Below are the code and all the weights of a small trained network. Each question names an input and a class and asks about switching units off, where a switched-off unit gives its printed mean instead of its output.

import numpy as np


def w(rows, s, z=0):
    codes = np.array(rows[::2]) - 128.0
    scale = np.full(codes.shape[1], s)
    scale[-1] = z or s
    return codes * scale


def f(y):
    return np.maximum(y, 0)


def log_softmax(a):
    a = a - a.max(-1, keepdims=True)
    return a - np.log(np.exp(a).sum(-1, keepdims=True))


def net(x, mask):
    res = np.array(x, float).reshape(1, 3) / 4 @ E
    y = f(res @ A[0][:, :-1].T + A[0][:, -1])
    res = res + np.where(mask, y, B[0][:, -1]) @ B[0][:, :-1]
    return log_softmax(res[-1] @ U[:, :-1].T + U[:, -1])


A, B = {}, {}
E = w([
[87,133,220,206,209,32,121],'x0',
[16,84,120,214,87,192,106],'x1',
[176,215,206,147,141,194,7],'x2',
],0.011)
A[0] = w([
[246,144,120,62,202,79,104,8],'N1',
[152,113,151,82,144,110,182,41],'N2',
[161,118,78,100,142,189,141,174],'N3',
[81,95,125,196,87,171,113,44],'N4',
[80,75,132,159,137,184,112,40],'N5',
[105,92,145,162,201,80,91,196],'N6',
[121,100,87,153,133,113,205,118],'N7',
[137,131,71,108,91,160,144,212],'N8',
[134,144,158,125,153,67,130,84],'N9',
[134,165,153,132,134,165,58,101],'N10',
[104,105,143,187,153,155,143,121],'N11',
[92,152,156,135,198,67,151,192],'N12',
[117,141,144,161,197,114,149,167],'N13',
[165,140,135,131,156,131,38,70],'N14',
[99,123,154,168,186,74,101,146],'N15',
[158,145,103,98,44,157,139,176],'N16',
[101,59,129,93,121,87,156,119],'N17',
[160,130,82,100,64,174,122,222],'N18',
[111,110,149,167,162,59,96,177],'N19',
[77,119,93,111,152,107,186,111],'N20',
[77,82,71,121,120,93,173,97],'N21',
[118,117,136,133,157,160,92,53],'N22',
[143,130,192,112,112,171,92,128],'N23',
[90,85,142,178,112,180,139,2],'N24',
],0.013,0.0017)
B[0] = w([
[202,9,82,110,255,248,171,253],'N1',
[242,14,164,155,237,215,102,179],'N2',
[10,180,105,71,67,156,208,197],'N3',
[168,44,31,102,235,214,193,213],'N4',
[155,30,47,35,192,202,125,195],'N5',
[50,218,115,65,105,129,192,212],'N6',
[163,96,218,179,102,36,48,208],'N7',
[107,185,136,119,83,171,140,203],'N8',
[63,135,103,82,106,214,200,185],'N9',
[181,130,216,233,83,15,3,213],'N10',
[117,100,84,64,159,183,157,180],'N11',
[78,181,56,73,54,97,165,215],'N12',
[69,161,121,92,81,129,174,188],'N13',
[206,73,234,152,100,89,61,205],'N14',
[93,187,122,117,97,160,145,215],'N15',
[66,200,78,88,79,116,179,208],'N16',
[150,75,225,247,93,79,50,200],'N17',
[69,215,114,78,39,105,181,219],'N18',
[13,216,61,113,95,137,163,208],'N19',
[160,80,216,168,77,39,61,201],'N20',
[169,159,173,190,146,35,47,225],'N21',
[176,78,189,170,163,85,89,160],'N22',
[126,135,205,224,111,20,74,194],'N23',
[193,79,41,123,200,207,142,193],'N24',
],0.0064,0.015)
U = w([
[64,225,102,89,63,145,212,255],'0',
[137,96,175,218,122,84,73,87],'1',
[141,33,88,104,248,210,184,48],'2',
],0.011,0.00086)

Each question gives the input, the list of numbers given to net, and the class t.
The units are the neurons (one row each of A and B). Each row of codes is followed by its name. A weight is (code - 128) times the scale printed after its matrix; where a second scale follows, it is the last column's (A, B and U).
mask holds one flag per neuron, in row order. A switched-off neuron (its flag False) gives its mean, the last column of its row in B, instead of its output. The means were averaged over made-up inputs and are rounded, as every weight is.
A unit's drop is (log p(t) with every unit on - log p(t) with that unit switched off) / (log p(t) with every unit on - log p(t) with every unit switched off).
The circuit of an input: a set's keep is (log p(t) with only the set's units on - log p(t) with every unit switched off) / (log p(t) with every unit on - log p(t) with every unit switched off). Starting from the 12 units with the biggest drops (on a tie, the unit counted first), units are removed one at a time, each time the one whose removal leaves the highest keep (on an exact tie, the one counted first), for as long as the keep stays at least 0.8.
units of the circuit, in order: the units of the circuit, biggest drop first
top k neurons: the k neurons with the biggest drops, biggest first
drop of u: that unit's drop, to one decimal
input [-5,8,-8], class 1: units of the circuit, in order	[N21]
input [4,0,-5], class 1: top 3 neurons	[N17; N7; N20]
input [5,-5,-4], class 0: top 4 neurons	[N12; N4; N19; N6]
input [-1,5,-5], class 1: top 4 neurons	[N1; N21; N7; N20]
input [8,-7,-6], class 0: top 2 neurons	[N12; N19]
input [1,7,-5], class 2: top 2 neurons	[N4; N5]
input [-7,8,0], class 2: top 2 neurons	[N4; N5]
input [-6,-5,7], class 1: top 2 neurons	[N10; N14]
input [6,-3,-7], class 1: top 2 neurons	[N17; N7]
input [8,-7,-3], class 0: top 3 neurons	[N12; N19; N6]
input [4,-5,0], class 2: top 2 neurons	[N1; N18]
input [-6,7,-1], class 2: top 3 neurons	[N4; N5; N24]
input [1,-2,1], class 2: top 2 neurons	[N18; N16]
input [-5,8,-4], class 2: top neuron	[N4]
input [7,1,0], class 0: drop of N5	0.0
input [-1,-7,5], class 2: drop of N1	4.5
input [4,-7,0], class 2: drop of N1	2.3
